How the points are linked:
dm: %>jb, !>jm, *>cj, ^>mz, +>ct, &>zl
qd: %>cj, !>fb, *>lf, ^>sj, +>bd, &>hl
cm: %>zj, !>ld, *>rt, ^>nj, +>dr, &>qj
hc: %>jz, !>gq, *>dj, ^>jd, +>rz, &>tb
lt: %>rj, !>zr, *>jc, ^>gd, +>bs, &>gq
bg: %>nf, !>zl, *>pm, ^>jc, +>mp, &>cl
gg: %>tp, !>zn, *>fq, ^>hq, +>fs, &>bb
pn: %>gg, !>cr, *>lj, ^>bb, +>hr, &>zp
fr: %>qf, !>gl, *>gj, ^>gz, +>hl, &>cj
zq: %>lg, !>hc, *>dp, ^>fd, +>jd, &>ms
gr: %>mf, !>tp, *>fs, ^>nb, +>tq, &>fc
td: %>pn, !>sb, *>cn, ^>zp, +>dl, &>zn
nf: %>zm, !>mz, *>dm, ^>bq, +>jp, &>jc
fp: %>mp, !>pm, *>qf, ^>bg, +>zl, &>jb
bd: %>fr, !>ls, *>pz, ^>cj, +>mn, &>qd
pz: %>gj, !>rf, *>zd, ^>ls, +>qp, &>lf
nl: %>hd, !>tc, *>nb, ^>ml, +>qj, &>zj
tq: %>rt, !>tt, *>zp, ^>mf, +>lm, &>gr
jm: %>pj, !>fr, *>mn, ^>ct, +>gz, &>tr
zp: %>bb, !>dl, *>sb, ^>tt, +>pn, &>fs
nz: %>sl, !>nj, *>cm, ^>jn, +>ds, &>hn
qf: %>tr, !>qd, *>tz, ^>pm, +>sj, &>gz
gf: %>qj, !>nb, *>gr, ^>nl, +>tc, &>dr
qc: %>sb, !>ll, *>jz, ^>tn, +>cn, &>ph
pj: %>zl, !>qf, *>hl, ^>fp, +>pm, &>ct
zr: %>bl, !>nf, *>mp, ^>bs, +>bq, &>cd
dr: %>nl, !>sn, *>fc, ^>zj, +>gf, &>cm
rj: %>hc, !>bl, *>bq, ^>tb, +>dp, &>gd
tb: %>jd, !>dp, *>bl, ^>zq, +>hc, &>hh
bq: %>dj, !>jp, *>mz, ^>bl, +>zm, &>zr
fs: %>tt, !>td, *>tn, ^>tp, +>zp, &>gg
mp: %>jp, !>dm, *>tr, ^>nf, +>mz, &>bg
fd: %>qc, !>jd, *>hc, ^>ph, +>lg, &>qt
ll: %>qt, !>hh, *>gd, ^>cn, +>ms, &>lg
hr: %>fs, !>fq, *>ph, ^>gg, +>zn, &>pn
lf: %>ls, !>cg, *>sl, ^>fb, +>pz, &>nq
tz: %>bd, !>lf, *>dd, ^>qd, +>fb, &>gl
cd: %>bs, !>jc, *>bg, ^>lt, +>zr, &>dj
nq: %>fb, !>dd, *>jn, ^>tz, +>lf, &>gj
jc: %>bq, !>mp, *>zl, ^>zr, +>nf, &>lp
gz: %>pm, !>hl, *>gl, ^>pj, +>qf, &>jm
hq: %>tq, !>fs, *>zn, ^>gr, +>tp, &>dh
dp: %>rz, !>dj, *>zm, ^>hc, +>gq, &>rj
ph: %>tn, !>lg, *>jd, ^>fq, +>qc, &>lj
cj: %>gz, !>mn, *>ls, ^>jm, +>fr, &>sj
ld: %>gf, !>fc, *>dh, ^>dr, +>sn, &>gm
jd: %>ll, !>rz, *>gq, ^>lg, +>jz, &>zq
cg: %>qp, !>zd, *>lz, ^>pz, +>rf, &>dd
mn: %>hl, !>gj, *>qp, ^>fr, +>gl, &>bd
qp: %>nq, !>cf, *>hn, ^>gj, +>sz, &>pz
fq: %>td, !>qc, *>lg, ^>zn, +>tn, &>cr
dd: %>pz, !>sl, *>ds, ^>lf, +>cg, &>sz
tt: %>dh, !>pn, *>dl, ^>lm, +>bb, &>tp
gj: %>tz, !>sz, *>cf, ^>gl, +>nq, &>ls
lj: %>fq, !>fd, *>zq, ^>cr, +>ph, &>sb
pm: %>dm, !>sj, *>qd, ^>zl, +>tr, &>pj
jz: %>ms, !>gd, *>lt, ^>ll, +>hh, &>jd
rz: %>hh, !>lt, *>cd, ^>jz, +>gd, &>hc
sz: %>lf, !>jn, *>nz, ^>nq, +>dd, &>qp
lg: %>cn, !>jz, *>rz, ^>qc, +>ll, &>fd
jb: %>bg, !>pj, *>gz, ^>cl, +>fp, &>mz
gd: %>tb, !>bs, *>zr, ^>hh, +>rj, &>rz
ds: %>zd, !>zj, *>dr, ^>sl, +>lz, &>nz
zj: %>ml, !>gf, *>sn, ^>lz, +>nl, &>nj
lp: %>zr, !>bg, *>fp, ^>cd, +>jc, &>zm
tr: %>ct, !>cj, *>bd, ^>dm, +>jm, &>pm
sb: %>cr, !>qt, *>ms, ^>dl, +>lj, &>tn
bl: %>gq, !>zm, *>jp, ^>dp, +>dj, &>bs
mz: %>cl, !>ct, *>jm, ^>jp, +>jb, &>mp
dj: %>lt, !>lp, *>cl, ^>gq, +>cd, &>bl
tn: %>dl, !>cn, *>ll, ^>td, +>sb, &>fq
cl: %>jc, !>fp, *>pj, ^>lp, +>bg, &>jp
qj: %>nj, !>gm, *>mf, ^>hd, +>cm, &>nl
ms: %>fd, !>tb, *>rj, ^>qt, +>zq, &>ll
gm: %>dr, !>rt, *>lm, ^>cm, +>ld, &>tc
tc: %>cm, !>mf, *>tq, ^>qj, +>gm, &>gf
nj: %>lz, !>dr, *>ld, ^>ds, +>zj, &>hd
hh: %>zq, !>rj, *>bs, ^>ms, +>tb, &>jz
sl: %>rf, !>lz, *>zj, ^>cg, +>zd, &>jn
jp: %>lp, !>jb, *>ct, ^>zm, +>cl, &>nf
bb: %>hq, !>hr, *>cr, ^>dh, +>gg, &>tt
lm: %>fc, !>bb, *>pn, ^>rt, +>dh, &>tq
nb: %>gm, !>tq, *>tp, ^>tc, +>mf, &>sn
gl: %>qd, !>nq, *>sz, ^>hl, +>tz, &>mn
ls: %>gl, !>qp, *>rf, ^>mn, +>gj, &>fb
sj: %>jm, !>bd, *>fb, ^>tr, +>cj, &>qf
zm: %>cd, !>cl, *>jb, ^>dj, +>lp, &>bq
sn: %>tc, !>gr, *>hq, ^>gf, +>nb, &>ld
rf: %>sz, !>hn, *>ml, ^>qp, +>cf, &>cg
hl: %>sj, !>tz, *>nq, ^>qf, +>qd, &>fr
hn: %>jn, !>hd, *>qj, ^>cf, +>nz, &>zd
lz: %>hn, !>nl, *>gf, ^>zd, +>ml, &>ds
gq: %>gd, !>cd, *>lp, ^>rz, +>lt, &>dp
zd: %>cf, !>ml, *>nl, ^>rf, +>hn, &>sl
bs: %>dp, !>bq, *>nf, ^>rj, +>bl, &>lt
fb: %>mn, !>pz, *>cg, ^>bd, +>ls, &>tz
cn: %>lj, !>ms, *>hh, ^>sb, +>qt, &>qc
cf: %>dd, !>nz, *>hd, ^>sz, +>jn, &>rf
mf: %>ld, !>lm, *>tt, ^>gm, +>rt, &>nb
ml: %>nz, !>qj, *>tc, ^>hn, +>hd, &>lz
zn: %>zp, !>tn, *>qc, ^>fs, +>td, &>hr
ct: %>fp, !>gz, *>fr, ^>jb, +>pj, &>dm
tp: %>lm, !>zp, *>td, ^>tq, +>tt, &>hq
hd: %>ds, !>cm, *>gm, ^>nz, +>nj, &>ml
cr: %>zn, !>ph, *>fd, ^>hr, +>fq, &>dl
fc: %>nb, !>hq, *>gg, ^>sn, +>gr, &>rt
dl: %>hr, !>lj, *>qt, ^>pn, +>cr, &>td
rt: %>sn, !>dh, *>bb, ^>ld, +>fc, &>mf
qt: %>ph, !>zq, *>tb, ^>lj, +>fd, &>cn
dh: %>gr, !>gg, *>hr, ^>fc, +>hq, &>lm
jn: %>cg, !>ds, *>nj, ^>dd, +>sl, &>cf
zl: %>mz, !>tr, *>sj, ^>mp, +>dm, &>fp

The rows follow the links: the fewer symbols apart two points are, the more alike their rows tend to be.

Named rows; a name shown again gets a slightly different row:
ph: -11  -18   42  -17   27  -27   -5    4    3   -4   11   41   18   24  -16   28   19    7   36  -20   17    9   24   12    8    2  -32  -20  -32  -24   25  -12   17   -3   26   -9   -1   21    8    6   -6  -28  -15
lt:  11  -46   -9    4   -1    6   -1    3    9   -3   25   31  -14    4  -11   29  -14  -22   14  -22    4   41   34   22  -28    6  -22  -16    2  -13  -16   -1    7    4   23  -10  -21    4  -13   42   33  -20  -32
dh: -27   36   48  -34   33  -25   17    7  -15   -1  -11  -11   21   28   13    2   12   26   13    0   17   -8    6    7   24    9   -7    6  -20   -1   38  -15   31   -5  -10    1   13   -5   28  -17  -20    0   31
jc:  22  -45  -31   28  -15   14  -20   -4   22    5   11   34  -12  -11  -22   10   -8  -29    7   -6  -16    9    1   18  -31   -6  -18  -16    7  -11  -21   16  -25    6   28  -11  -13   15  -25   26   19  -28  -35
rz:   3  -34    4   -7   14    0    9    5    7    4   15   27   -7   17   -5   29  -16  -18   21  -18    6   39   35   41  -32   12  -31  -14   -3  -14    3   -1   20    4   23  -14  -16    0   -3   44   31  -31  -17
tr:  21  -14  -55   26  -28   33    0   -4   11    9    0  -14  -26  -21    6  -12  -29  -28  -25   10  -21   11  -10   13  -33    2   13    8   35   13  -30   18  -18    8   -5   -2  -10  -15  -20   22   27    5   -6
dr: -13   34   27  -15    3  -18    0    0  -18  -11   -5  -19   17   -1    6  -12   26   32   -5    6   12  -23  -12  -47   45   -8   23    8  -15    5   11  -17    2   -6  -21   16   13    2   16  -43  -33   33   17
zd:  -5   41  -10   -2  -10   10   13   -1  -12    1  -18  -48   -2  -11   23  -28   -5   14  -30   19   -4  -19  -23  -20   16    1   33   24   17   23   -3    0    0   -1  -35   13   11  -23    9  -26  -14   36   34
sn: -19   38   38  -19   18  -24    0    1  -13   -6  -14  -11   22   10    2  -11   29   31    5    8   11  -32  -14  -25   40   -5    8    7  -21    0   27  -11    6   -7  -13    8   18    6   20  -42  -37   12   23
tt: -27   26   49  -39   34  -26   19    8  -17   -4   -4   -9   16   30   15   10   10   25   14   -6   23    5   20    7   22   12   -7    3  -21   -2   35  -18   39   -4   -9    1    7   -8   29   -8  -12    2   26
gd:   3  -37    0   -4   11    2    7    5    8    3   19   27   -9   16   -5   29  -16  -20   19  -20    6   40   35   39  -32   12  -30  -12    1  -13   -1    0   19    5   23  -14  -16   -1   -5   45   32  -29  -20
zp: -23    9   51  -38   31  -28   19    8  -19  -10   11    1   16   28    8   21   13   24   21  -17   29   19   32   -3   23   11  -11   -4  -23   -8   27  -26   40   -5   -4    2    0   -3   24   -1   -6    3   11
qj: -13   33   21  -14   -2  -13    2    0  -20  -12   -3  -28   12   -4    8  -13   21   31  -12    6   12  -20  -10  -50   43   -7   29   11   -9    9    5  -17    3   -6  -26   18   12   -4   13  -41  -28   39   18
fb:  17    6  -41   31  -36   21  -16   -9    4    1   -7  -18  -11  -33   -4  -27    0   -6  -28   19  -21  -25  -33  -32    4  -15   28    8   20   14  -28   14  -38    1  -12    8    5    1  -18  -22   -9   24   -4
mf: -23   40   43  -23   23  -25    3    2  -11   -5  -18  -10   24   15    5   -9   25   30    7    8   11  -29  -13  -12   36   -1    3    7  -22   -1   33  -10   12   -7   -9    6   20    5   24  -37  -36    6   27
nj: -10   36   12  -14   -7   -6    7    1  -23  -11   -3  -38    5   -8   15  -17   11   27  -19    8   11  -13   -8  -47   36   -5   34   15   -1   15    0  -17    6   -5  -32   18    8  -11   13  -36  -22   44   22
pn: -22    7   51  -37   29  -27   15   10  -18  -11   14    4   14   27    5   22   14   23   22  -19   30   20   35   -4   21    9  -12   -4  -26  -10   25  -25   39   -4   -3    2   -1    0   23   -1   -3    2    8
hn:  -6   41   -8   -4  -10    8   13    0  -14   -1  -17  -48   -2   -9   24  -27   -3   16  -29   19   -2  -17  -20  -24   18    0   33   23   15   24   -2   -3    3   -2  -35   15   11  -21   10  -28  -13   39   33
ld: -20   37   37  -18   13  -23   -2    1  -14   -7  -13  -12   22    7    3  -12   29   32    3    8   11  -32  -15  -31   42   -6    9    6  -22    1   25  -12    5   -8  -14   10   18    6   18  -42  -38   15   21
ct:  21  -17  -52   29  -23   33   -2   -5   17   13   -6   -5  -22  -17    1  -11  -30  -31  -18   10  -24    6  -14   28  -40    1    2    5   32   10  -26   23  -19    7    4   -8   -8  -11  -21   26   26   -8   -7
jd:  -5  -23   18  -10   27   -9    5    4   10    6    4   32    4   25   -8   25   -6  -12   29  -14    5   22   24   51  -24   12  -40  -14  -13  -18   20    3   20    2   28  -17   -6    6    5   34   18  -43   -8
qf:  23  -13  -53   27  -35   33   -2   -4    5    3    5  -19  -25  -28    7  -13  -25  -22  -29    7  -17   11   -9   -4  -23   -2   22    9   33   17  -37   12  -19    6  -11    3  -11  -14  -21   14   23   17  -10
nl: -12   34   18  -14   -4  -11    4    1  -21  -12   -2  -30    9   -6   11  -16   18   29  -14    6   11  -15   -8  -51   41   -6   31   12   -6   11    2  -17    4   -6  -29   19   10   -6   13  -39  -26   41   20
nz:  -8   41   -3   -6   -9    6   13    0  -16   -2  -14  -48   -1  -11   23  -25   -2   18  -28   16    2  -15  -17  -28   22    1   35   21   13   22   -3   -6    3   -2  -36   15   10  -22   10  -28  -14   41   31
cj:  23  -12  -52   28  -39   30   -4   -5    3    1    6  -19  -24  -30    3  -14  -19  -19  -29    7  -17    7  -11  -17  -16   -5   26    7   31   16  -41   10  -25    4  -11    7  -11  -12  -22    7   18   23  -11
qp:   6   29  -30   21  -20   16   -7   -7    4    7  -26  -29   -4  -23    7  -35   -2    1  -30   27  -20  -37  -43  -15    6   -9   26   16   20   17  -11   16  -29    1  -18    7   14   -7   -6  -28  -18   19   19
hq: -28   33   49  -35   35  -25   18    7  -15   -1   -9  -11   20   29   14    4   12   26   13   -1   21   -3    9    7   24    9   -8    6  -20   -3   38  -16   35   -5  -10    2   11   -7   29  -14  -16    0   30
tq: -25   38   47  -31   32  -25   12    6  -11    1  -16  -11   22   24   12   -4   17   27   12    4   15  -18   -2    4   27    5   -4    5  -22   -1   38  -11   25   -5   -9    2   17   -1   27  -24  -25    0   31
dl: -17   -9   50  -30   25  -30    6    7  -11  -12   19   21   15   24   -6   27   19   18   28  -23   28   19   35   -8   20    4  -18  -12  -30  -17   22  -25   30   -4    9    0   -4   11   17    2   -3   -6   -7

Each walk starts at a row. The symbols on each line, taken left to right, move it on to the next point.
Each answer is a row, close to the row of the point it stands for.
  1  -31    6   -8   17    0    8    5    8    5   13   27   -5   19   -4   27  -16  -18   22  -17    5   35   31   45  -30   13  -33  -14   -3  -15    7    0   21    4   25  -16  -14   -1   -1   43   29  -33  -15
% + % & ->  -8  -21   25  -12   29  -14    0    3   12    6    3   37   10   27  -10   24   -2   -8   32  -14    6   13   21   47  -19   10  -41  -17  -17  -21   23    3   18    1   29  -17   -2   12    6   26   11  -44  -10
+ & ! ->  -1  -29    9   -8   21   -3    7    6    9    5   10   28   -3   23   -4   27  -15  -15   24  -18    5   31   30   49  -29   14  -34  -13   -4  -14   10    1   21    3   24  -15  -12    2    2   41   26  -36  -12
 20  -16  -53   27  -26   33    0   -3   13   11   -3  -11  -25  -20    4  -11  -31  -29  -23   10  -23   10  -11   19  -36    2   10    6   34   12  -29   20  -18    7   -1   -4  -10  -15  -21   24   27    1   -7
& % ^ ->  22  -29  -42   32  -17   23  -15   -5   24   12   -5   20  -16  -13  -13   -2  -18  -32   -3    4  -25   -1  -13   31  -39   -2  -13   -7   18   -2  -19   26  -27    7   22  -12   -6    7  -24   25   19  -26  -21
* * ->  22   -7  -47   30  -41   24  -12   -7    3   -2    3  -17  -19  -34   -4  -19   -8  -10  -29   11  -18   -8  -21  -32   -3  -11   29    8   23   16  -36    9  -32    3  -12    9   -6   -4  -22   -9    4   29  -12
 -8   40   -1   -9   -9    4   13    0  -17   -5  -11  -47    1  -10   22  -22    1   21  -27   14    4  -13  -15  -32   25   -1   35   22   11   21   -2   -9    5   -3  -36   15    8  -20   11  -29  -15   43   31
* * -> -25   39   44  -25   29  -25    7    2  -12   -1  -17  -10   25   21    9   -7   20   28   10    6   13  -26   -9   -3   30    2   -1    5  -22    0   35   -9   18   -7  -10    3   18    1   27  -30  -32    1   29
% + % & -> -17   36   34  -18   11  -23   -1    1  -15   -9  -10  -14   20    5    3  -11   29   33    1    7   11  -30  -15  -36   44   -7   14    6  -20    1   20  -12    3   -7  -16   11   17    7   17  -43  -37   20   19
-10   34   15  -14   -6   -9    7    2  -21  -11   -3  -33    8   -7   13  -15   16   28  -17    7   11  -14   -9  -49   39   -6   32   12   -4   14    1  -18    4   -5  -30   19    8   -9   13  -38  -24   43   21
* & % -> -14   34   30  -15    5  -19   -1    1  -18  -11   -6  -17   17    0    4  -13   27   32   -3    7   12  -26  -12  -44   44   -9   20    7  -19    4   13  -16    2   -8  -19   14   15    4   15  -45  -35   28   17
& ^ & % ->  -8   37    3  -11   -8    0   13    1  -20   -6   -7  -44    1  -10   20  -21    2   21  -25   12    5  -12  -12  -37   29   -2   36   20    8   21   -2  -11    6   -4  -35   17    9  -19   11  -29  -16   44   28
 22  -12  -53   28  -37   32   -3   -5    4    1    4  -19  -25  -29    3  -13  -22  -21  -29    7  -18    8   -8  -12  -21   -5   24    8   32   16  -38   11  -22    6  -12    6  -11  -14  -20   12   20   20  -10
* + ->  16    9  -37   29  -32   20  -15   -9    4    1  -12  -20   -9  -32   -2  -30    2   -4  -28   20  -21  -30  -37  -30    5  -15   28   10   18   15  -26   15  -38    0  -12    9    7    2  -17  -22  -13   22   -2
% % * ->  11   22  -33   24  -26   17  -12   -8    7    5  -21  -25   -5  -26    2  -35    1   -1  -28   25  -23  -37  -43  -21    6  -12   28   14   18   15  -17   17  -34    0  -16    8   10   -3  -13  -29  -17   20   10
 -4   43  -13   -1  -11   12   10   -1  -10    3  -21  -47   -1  -12   22  -29   -6   12  -30   21   -6  -22  -27  -16   14   -1   33   23   17   24   -2    3   -3   -1  -33   11   12  -21    7  -25  -13   33   34
+ ^ & ->   0   38  -24   12  -15   15    0   -6   -1    7  -26  -39   -2  -17   15  -36   -5    5  -30   28  -15  -34  -40  -11    8   -6   28   20   20   20   -4   13  -17    1  -26    9   14  -14    0  -27  -17   22   28
% ^ + ->  13   17  -35   27  -28   18  -14   -9    7    4  -18  -22   -6  -29    2  -33    0   -3  -28   24  -22  -36  -41  -24    5  -12   28   12   18   15  -20   16  -36    1  -15    7   10    0  -13  -26  -16   20    7
 18  -49  -21   20  -13   10  -14   -1   15   -1   23   38  -14   -8  -20   21   -8  -26   12  -16   -6   25   17   12  -28   -3  -18  -18    2  -13  -22    6  -13    3   28   -9  -18   13  -21   31   26  -22  -39
& & + ->  19  -49  -19   16  -11   10  -11   -1   13    0   25   35  -14   -5  -19   23   -9  -26   12  -17   -4   29   22   12  -27   -1  -19  -18    3  -13  -21    4   -9    5   27   -9  -20   12  -21   34   28  -21  -40
+ + + ->  20  -48  -26   25  -14   11  -17   -2   17    2   16   37  -13  -10  -23   17   -8  -27   10  -10  -11   16    8   13  -29   -5  -19  -17    5  -13  -23   11  -21    4   28  -10  -15   17  -25   29   22  -25  -38
 21  -16  -52   28  -25   33   -2   -4   15   12   -5   -9  -23  -18    4  -11  -30  -29  -21   10  -22    8  -12   23  -38    1    6    4   33   10  -27   21  -18    7    0   -4   -9  -13  -19   26   27   -4   -7
! ! ->  23   -9  -48   30  -40   25  -10   -5    3   -1    4  -17  -20  -34   -1  -17  -10  -13  -30   10  -17   -3  -18  -29   -7  -11   30    7   27   15  -39    9  -31    3  -13   10   -6   -5  -23   -5    8   27  -12
^ + * + ->  13   13  -37   28  -30   18  -15   -8    6    2  -14  -19   -7  -31   -2  -31    1   -4  -29   21  -22  -32  -40  -27    5  -15   28   12   18   14  -21   15  -37    1  -13    9    9    0  -15  -25  -14   21    2
 -1   40  -17    5  -12   14    6   -3   -7    6  -25  -43   -1  -15   20  -33   -7    9  -30   26  -12  -28  -34  -12   10   -2   30   23   19   22   -3    8  -10    0  -28   10   14  -19    5  -26  -15   27   32
& ^ + ! ->  -3   42  -16    3  -11   11   10   -2   -9    4  -23  -45   -3  -12   21  -34   -7   10  -31   23   -8  -25  -31  -15   12   -1   33   23   19   22   -1    7   -6   -1  -32   11   12  -20    6  -27  -15   31   33
% + % ->   5   33  -27   17  -19   17   -4   -6    2    7  -25  -33   -2  -21   10  -36   -3    2  -30   28  -19  -38  -44  -13    7   -9   26   17   19   19   -8   16  -24    1  -21    6   14   -8   -4  -28  -19   19   22
